Below is a small trained network, with its code and all its weights. Each question gives an input and a class and asks what happens when units are switched off, that is, made to give their printed mean instead of their output.

import numpy as np


def w(rows, s, z=0):
    codes = np.array(rows[::2]) - 128.0
    scale = np.full(codes.shape[1], s)
    scale[-1] = z or s
    return codes * scale


def f(y):
    return np.maximum(y, 0)


def log_softmax(a):
    a = a - a.max(-1, keepdims=True)
    return a - np.log(np.exp(a).sum(-1, keepdims=True))


def net(x, mask):
    res = np.array(x, float).reshape(1, 2) / 4 @ E
    y = f(res @ A[0][:, :-1].T + A[0][:, -1])
    res = res + np.where(mask, y, B[0][:, -1]) @ B[0][:, :-1]
    return log_softmax(res[-1] @ U[:, :-1].T + U[:, -1])


A, B = {}, {}
E = w([
[249,219,62,166],'x0',
[182,166,132,36],'x1',
],0.012)
A[0] = w([
[52,121,111,208,253],'n1',
[169,164,51,248,174],'n2',
[118,102,230,43,127],'n3',
[51,120,110,139,90],'n4',
[99,82,158,154,91],'n5',
[150,123,153,114,207],'n6',
[169,128,123,186,139],'n7',
[111,126,87,129,79],'n8',
[101,155,114,123,110],'n9',
[151,76,151,83,175],'n10',
[172,172,40,92,114],'n11',
[132,153,80,188,147],'n12',
[86,104,190,165,84],'n13',
[99,119,206,57,122],'n14',
[116,94,182,35,128],'n15',
[167,231,91,78,191],'n16',
],0.015,0.0052)
B[0] = w([
[105,156,157,107,221],'n1',
[108,137,203,141,254],'n2',
[40,51,206,250,203],'n3',
[122,177,109,152,175],'n4',
[120,150,111,174,177],'n5',
[125,111,128,78,157],'n6',
[110,114,172,145,179],'n7',
[144,136,132,125,130],'n8',
[151,89,113,138,128],'n9',
[89,177,171,156,166],'n10',
[126,223,64,123,221],'n11',
[112,149,180,140,187],'n12',
[114,188,98,149,183],'n13',
[32,61,190,162,193],'n14',
[33,94,176,222,195],'n15',
[118,243,78,64,248],'n16',
],0.012,0.016)
U = w([
[128,130,70,27,83],'0',
[90,156,124,164,253],'1',
[142,96,61,172,19],'2',
[79,35,254,155,206],'3',
[142,92,72,176,10],'4',
],0.016,0.0028)

Each question gives the input, the list of numbers given to net, and the class t.
The units are the neurons (one row each of A and B). Each row of codes is followed by its name. A weight is (code - 128) times the scale printed after its matrix; where a second scale follows, it is the last column's (A, B and U).
mask holds one flag per neuron, in row order. A switched-off neuron (its flag False) gives its mean, the last column of its row in B, instead of its output. The means were averaged over made-up inputs and are rounded, as every weight is.
A unit's drop is (log p(t) with every unit on - log p(t) with that unit switched off) / (log p(t) with every unit on - log p(t) with every unit switched off).
The circuit of an input: a set's keep is (log p(t) with only the set's units on - log p(t) with every unit switched off) / (log p(t) with every unit on - log p(t) with every unit switched off). Starting from the 12 units with the biggest drops (on a tie, the unit counted first), units are removed one at a time, each time the one whose removal leaves the highest keep (on an exact tie, the one counted first), for as long as the keep stays at least 0.8.
circuit, biggest first: the units of the circuit, biggest drop first
top k neurons: the k neurons with the biggest drops, biggest first
drop of u: that unit's drop, to one decimal
input [6,-6], class 3: circuit, biggest first	(n2)
input [-5,-7], class 1: top 4 neurons	(n13, n4, n2, n5)
input [4,2], class 0: circuit, biggest first	(n3, n15, n16)
input [-6,-8], class 1: top 2 neurons	(n13, n4)
input [-2,-4], class 1: top 2 neurons	(n3, n2)
input [-2,-3], class 1: top 2 neurons	(n2, n3)
input [-1,-7], class 1: top 4 neurons	(n3, n14, n13, n15)
input [-3,-4], class 1: top 4 neurons	(n2, n13, n3, n4)
input [0,-1], class 3: top 4 neurons	(n16, n11, n13, n4)
input [4,1], class 0: top 2 neurons	(n3, n15)
input [4,-6], class 3: drop of n8	0.0
input [1,3], class 0: drop of n3	0.1
input [1,-4], class 3: drop of n11	0.9
input [-4,-6], class 1: circuit, biggest first	(n13)
input [1,-5], class 3: drop of n11	1.0
